Below are the code and all the weights of a small trained network. Each question names an input and a class and asks about switching units off, where a switched-off unit gives its printed mean instead of its output.

import numpy as np


def w(rows, s, z=0):
    codes = np.array(rows[::2]) - 128.0
    scale = np.full(codes.shape[1], s)
    scale[-1] = z or s
    return codes * scale


def norm(h):
    return h / np.sqrt((h * h).mean(-1, keepdims=True) + 1e-5)


def f(y):
    return np.maximum(y, 0)


def log_softmax(a):
    a = a - a.max(-1, keepdims=True)
    return a - np.log(np.exp(a).sum(-1, keepdims=True))


def net(x, mask):
    res = np.array(x, float).reshape(1, 2) / 4 @ E
    u = 0
    for l in range(2):
        y = f(norm(res) @ A[l][:, :-1].T + A[l][:, -1])
        res = res + np.where(mask[u : u + 8], y, B[l][:, -1]) @ B[l][:, :-1]
        u += 8
    return log_softmax(norm(res)[-1] @ U[:, :-1].T + U[:, -1])


A, B = {}, {}
E = w([
[109,61,173,255,86,104,83,155],'x0',
[130,22,161,229,51,61,138,66],'x1',
],0.011)
A[0] = w([
[101,155,211,144,136,153,139,90,23],'0.n0',
[124,52,161,89,90,125,141,178,148],'0.n1',
[89,157,103,46,193,167,72,87,153],'0.n2',
[144,119,151,145,183,86,72,123,207],'0.n3',
[82,178,147,156,138,150,121,169,128],'0.n4',
[161,193,148,122,123,148,81,157,136],'0.n5',
[150,80,151,219,89,102,81,115,11],'0.n6',
[131,181,131,122,86,100,2,182,126],'0.n7',
],0.0093,0.0011)
B[0] = w([
[171,97,100,231,128,106,101,207,135],'0.n0',
[128,121,196,170,81,139,159,54,163],'0.n1',
[255,135,151,89,148,121,73,54,242],'0.n2',
[204,170,142,132,252,146,179,241,160],'0.n3',
[61,73,108,107,142,113,91,73,176],'0.n4',
[93,103,37,126,45,166,194,194,186],'0.n5',
[195,203,141,113,154,106,146,126,255],'0.n6',
[111,113,196,109,105,94,193,129,182],'0.n7',
],0.0085,0.0086)
A[1] = w([
[142,195,112,107,140,165,138,66,237],'1.n0',
[65,103,95,117,130,87,134,93,98],'1.n1',
[119,31,86,156,133,117,132,171,253],'1.n2',
[124,163,117,150,120,105,105,111,91],'1.n3',
[143,70,139,170,173,9,90,137,117],'1.n4',
[84,105,178,215,55,101,90,155,85],'1.n5',
[162,109,140,167,149,101,173,97,146],'1.n6',
[113,159,196,202,139,120,74,141,176],'1.n7',
],0.011,0.0021)
B[1] = w([
[145,63,52,93,69,167,39,159,254],'1.n0',
[21,194,66,175,104,234,119,183,141],'1.n1',
[81,135,152,79,150,64,175,199,155],'1.n2',
[56,93,90,131,19,186,132,178,142],'1.n3',
[216,147,167,67,198,102,57,104,217],'1.n4',
[169,182,112,62,147,185,183,143,196],'1.n5',
[66,93,158,205,154,116,145,159,243],'1.n6',
[161,254,155,77,159,98,137,92,202],'1.n7',
],0.008,0.0083)
U = w([
[109,93,134,170,130,104,119,177,35],'0',
[211,91,49,9,82,172,54,105,193],'1',
[52,119,168,48,114,92,222,220,148],'2',
[28,87,78,159,28,185,144,103,109],'3',
[233,207,248,144,176,38,181,131,154],'4',
[65,207,154,149,133,169,107,63,2],'5',
[154,30,171,189,44,64,142,66,131],'6',
],0.012,0.006)

Each question gives the input, the list of numbers given to net, and the class t.
The units are the neurons (one row each of A and B). Each row of codes is followed by its name. A weight is (code - 128) times the scale printed after its matrix; where a second scale follows, it is the last column's (A, B and U).
mask holds one flag per neuron, layer by layer. A switched-off neuron (its flag False) gives its mean, the last column of its row in B, instead of its output. The means were averaged over made-up inputs and are rounded, as every weight is.
A unit's drop is (log p(t) with every unit on - log p(t) with that unit switched off) / (log p(t) with every unit on - log p(t) with every unit switched off).
The circuit of an input: a set's keep is (log p(t) with only the set's units on - log p(t) with every unit switched off) / (log p(t) with every unit on - log p(t) with every unit switched off). Starting from the 12 units with the biggest drops (on a tie, the unit counted first), units are removed one at a time, each time the one whose removal leaves the highest keep (on an exact tie, the one counted first), for as long as the keep stays at least 0.8.
circuit, biggest first: the units of the circuit, biggest drop first
unit that matters most: the unit with the biggest drop
k most important neurons: the k neurons with the biggest drops, biggest first
top k neurons in layer l: the k neurons of layer l with the biggest drops, biggest first
drop when u is switched off: that unit's drop, to one decimal
input [-8,8], class 3: circuit, biggest first : 0.n2, 1.n1, 0.n6
input [7,-5], class 2: top 2 neurons in layer 0 : 0.n2, 0.n5
input [5,-7], class 2: top 3 neurons in layer 0 : 0.n5, 0.n6, 0.n7
input [-3,5], class 6: unit that matters most : 1.n7
input [6,-4], class 2: 2 most important neurons : 0.n2, 0.n5
input [-2,6], class 4: top 2 neurons in layer 0 : 0.n5, 0.n2
input [-6,7], class 6: 2 most important neurons : 0.n5, 0.n4
input [3,-2], class 2: top 2 neurons in layer 0 : 0.n2, 0.n5
input [-1,1], class 3: 2 most important neurons : 0.n2, 0.n5
input [-2,3], class 6: 3 most important neurons : 0.n2, 1.n6, 0.n5
input [8,-7], class 2: drop when 1.n3 is switched off : 0.0
input [8,-6], class 2: drop when 0.n2 is switched off : 0.4
input [-5,7], class 6: drop when 1.n7 is switched off : 0.1
